Each row has a name. Each question is about the rows just above it.

-3.385 7.797 -1.812 3.206 1.342  Repa
-3.509 8.053 -1.826 3.278 1.364  nitav
-3.460 7.978 -1.826 3.279 1.364  Suzak
-3.385 7.796 -1.812 3.206 1.342  Tok
-3.395 7.849 -1.841 3.240 1.357  puva
Go on from -3.509 8.053 to the end of its row. : -1.826 3.278 1.364
After -1.841 3.240, its row goes on with : 1.357
After -3.509 8.053 -1.826, its row goes on with : 3.278 1.364
After 7.797 -1.812, its row goes on with : 3.206 1.342

0.139 0.364 -0.280 -0.082 -0.376 = zera
1.354 -5.532 -0.049 -0.047 0.068 = kele
-4.173 2.472 -0.001 0.017 -0.045 = Pepi
-7.469 -5.084 0.131 0.045 0.025 = tisu
0.139 0.364 -0.279 -0.082 0.236 = Pesal
-7.468 -5.084 0.131 -0.057 0.209 = bapat
1.325 -0.354 0.116 0.038 0.059 = sidiz
-1.438 -1.639 -0.556 -0.131 0.363 = gid
-6.282 -5.533 -0.049 -0.047 -0.029 = faz
0.101 4.158 0.276 0.069 -0.114 = nini
The rest of the row after 4.158 0.276 0.069: : -0.114
Go on from -5.532 -0.049 -0.047 to the end of its row. : 0.068
Go on from -7.469 -5.084 0.131 to the end of its row. : 0.045 0.025
The rest of the row after 0.139 0.364 -0.279 -0.082: : 0.236

-3.000 5.577 5.528 4.136 5.111 3.535 -2.862 5.267 -1.930 5.814 = Dof
-3.000 5.577 5.528 4.136 5.110 3.535 -2.862 3.431 -0.675 2.722 = gotu
-3.000 5.577 5.528 4.136 5.110 3.535 -2.862 -6.688 -1.931 5.814 = Levo
Go on from 4.136 5.111 3.535 to the end of its row. : -2.862 5.267 -1.930 5.814
After -2.862 -6.688, its row goes on with : -1.931 5.814
The rest of the row after 5.110 3.535 -2.862 3.431: : -0.675 2.722
Go on from 3.535 -2.862 3.431 -0.675 to the end of its row. : 2.722
After -3.000 5.577 5.528 4.136 5.111, its row goes on with : 3.535 -2.862 5.267 -1.930 5.814
After 5.267 -1.930, its row goes on with : 5.814

1.232 3.150 1.299 1.232 3.379 -1.592 = pase
0.797 1.412 1.299 1.233 6.856 4.493 = pemak
1.232 3.149 1.299 1.232 3.379 0.147 = kif
2.536 2.281 -0.005 0.797 5.118 -2.027 = Zatu
0.797 2.281 -0.005 0.797 5.118 -1.592 = varug
1.233 3.150 1.299 1.232 3.379 -1.592 = Fasa
0.797 2.281 -0.005 0.797 5.118 -2.027 = duga
The rest of the row after 2.536 2.281 -0.005 0.797: : 5.118 -2.027
Go on from 1.233 6.856 to the end of its row. : 4.493
Go on from 1.232 3.150 1.299 1.232 3.379 to the end of its row. : -1.592

0.170 -0.156 -0.141 0.062 0.209 -0.370 0.191 0.129 0.154 1.102 0.518
 0.790 0.998 0.932 1.473 0.091 0.064 2.955 3.812 3.713 4.849 5.448 5.148
 6.432 8.148 7.320 7.017 6.803 6.722 6.251 5.714 5.492 4.422 3.784  rume
0.237 0.289 0.740 0.452 0.742 1.421 1.349 1.955 2.436 6.076 5.861 5.684
 4.903 5.346 6.026 6.329 6.854 7.023 6.768 7.945 6.481 6.183 6.589 5.137
 4.794 3.193 2.958 2.554 2.027 1.548 1.255 1.868 0.740 0.514  guza
5.827 6.303 6.856 7.154 7.334 6.972 7.032 6.330 5.981 5.205 4.714 4.205
 3.140 2.651 2.323 2.229 1.100 1.116 0.887 0.055 0.376 0.347 0.794 0.138
 0.268 -0.659 -0.154 -0.031 0.083 -0.001 0.058 1.002 0.014 -0.001  Roza
2.305 2.932 3.067 4.147 5.668 5.587 5.976 6.599 6.745 7.878 7.026 6.982
 6.556 6.252 5.638 4.156 4.560 3.754 3.293 2.721 2.097 1.487 1.750 0.864
 -0.064 0.695 0.805 0.324 0.194 0.055 0.007 0.790 0.065 0.061  Rebu
-0.129 0.091 0.313 0.451 0.742 -0.627 0.331 0.194 0.242 1.200 0.413
 0.968 1.133 1.260 1.621 2.286 6.854 7.022 6.768 4.802 5.248 5.797 6.460
 6.739 6.261 7.308 8.193 6.809 6.602 6.138 5.364 5.905 3.964 3.382  furoz
6.859 6.671 6.346 5.480 4.885 3.598 3.776 2.993 2.366 2.959 1.546 0.724
 0.838 0.724 0.493 0.090 0.064 0.187 0.312 1.388 0.252 0.064 0.794 0.137
 -0.189 2.401 -0.905 -0.047 0.206 -0.016 0.045 -0.114 -0.009 0.110  Paba
4.415 5.027 5.264 6.624 6.535 5.945 7.384 6.939 6.765 6.076 5.861 5.683
 4.903 4.038 3.545 3.305 2.226 1.929 1.732 0.904 0.686 0.554 -0.192
 0.318 0.071 -0.134 0.006 0.154 0.177 -0.001 0.057 0.234 0.028 -0.008  mivot
After 0.794 0.138, its row goes on with : 0.268 -0.659 -0.154 -0.031 0.083 -0.001 0.058 1.002 0.014 -0.001
Go on from 6.076 5.861 5.683 4.903 to the end of its row. : 4.038 3.545 3.305 2.226 1.929 1.732 0.904 0.686 0.554 -0.192 0.318 0.071
 -0.134 0.006 0.154 0.177 -0.001 0.057 0.234 0.028 -0.008
The rest of the row after 0.452 0.742: : 1.421 1.349 1.955 2.436 6.076 5.861 5.684 4.903 5.346 6.026 6.329 6.854
 7.023 6.768 7.945 6.481 6.183 6.589 5.137 4.794 3.193 2.958 2.554 2.027
 1.548 1.255 1.868 0.740 0.514
After 6.854 7.023 6.768, its row goes on with : 7.945 6.481 6.183 6.589 5.137 4.794 3.193 2.958 2.554 2.027 1.548 1.255
 1.868 0.740 0.514
The rest of the row after 0.090 0.064: : 0.187 0.312 1.388 0.252 0.064 0.794 0.137 -0.189 2.401 -0.905 -0.047
 0.206 -0.016 0.045 -0.114 -0.009 0.110
The rest of the row after -0.001 0.057: : 0.234 0.028 -0.008

1.766 2.099 4.186 -3.138 1.198  Vor
4.125 2.098 4.854 -2.610 2.696  dezat
4.125 2.098 4.186 -3.138 1.198  Gubas
The rest of the row after 4.125 2.098 4.854 -2.610: : 2.696
Go on from 2.099 4.186 to the end of its row. : -3.138 1.198

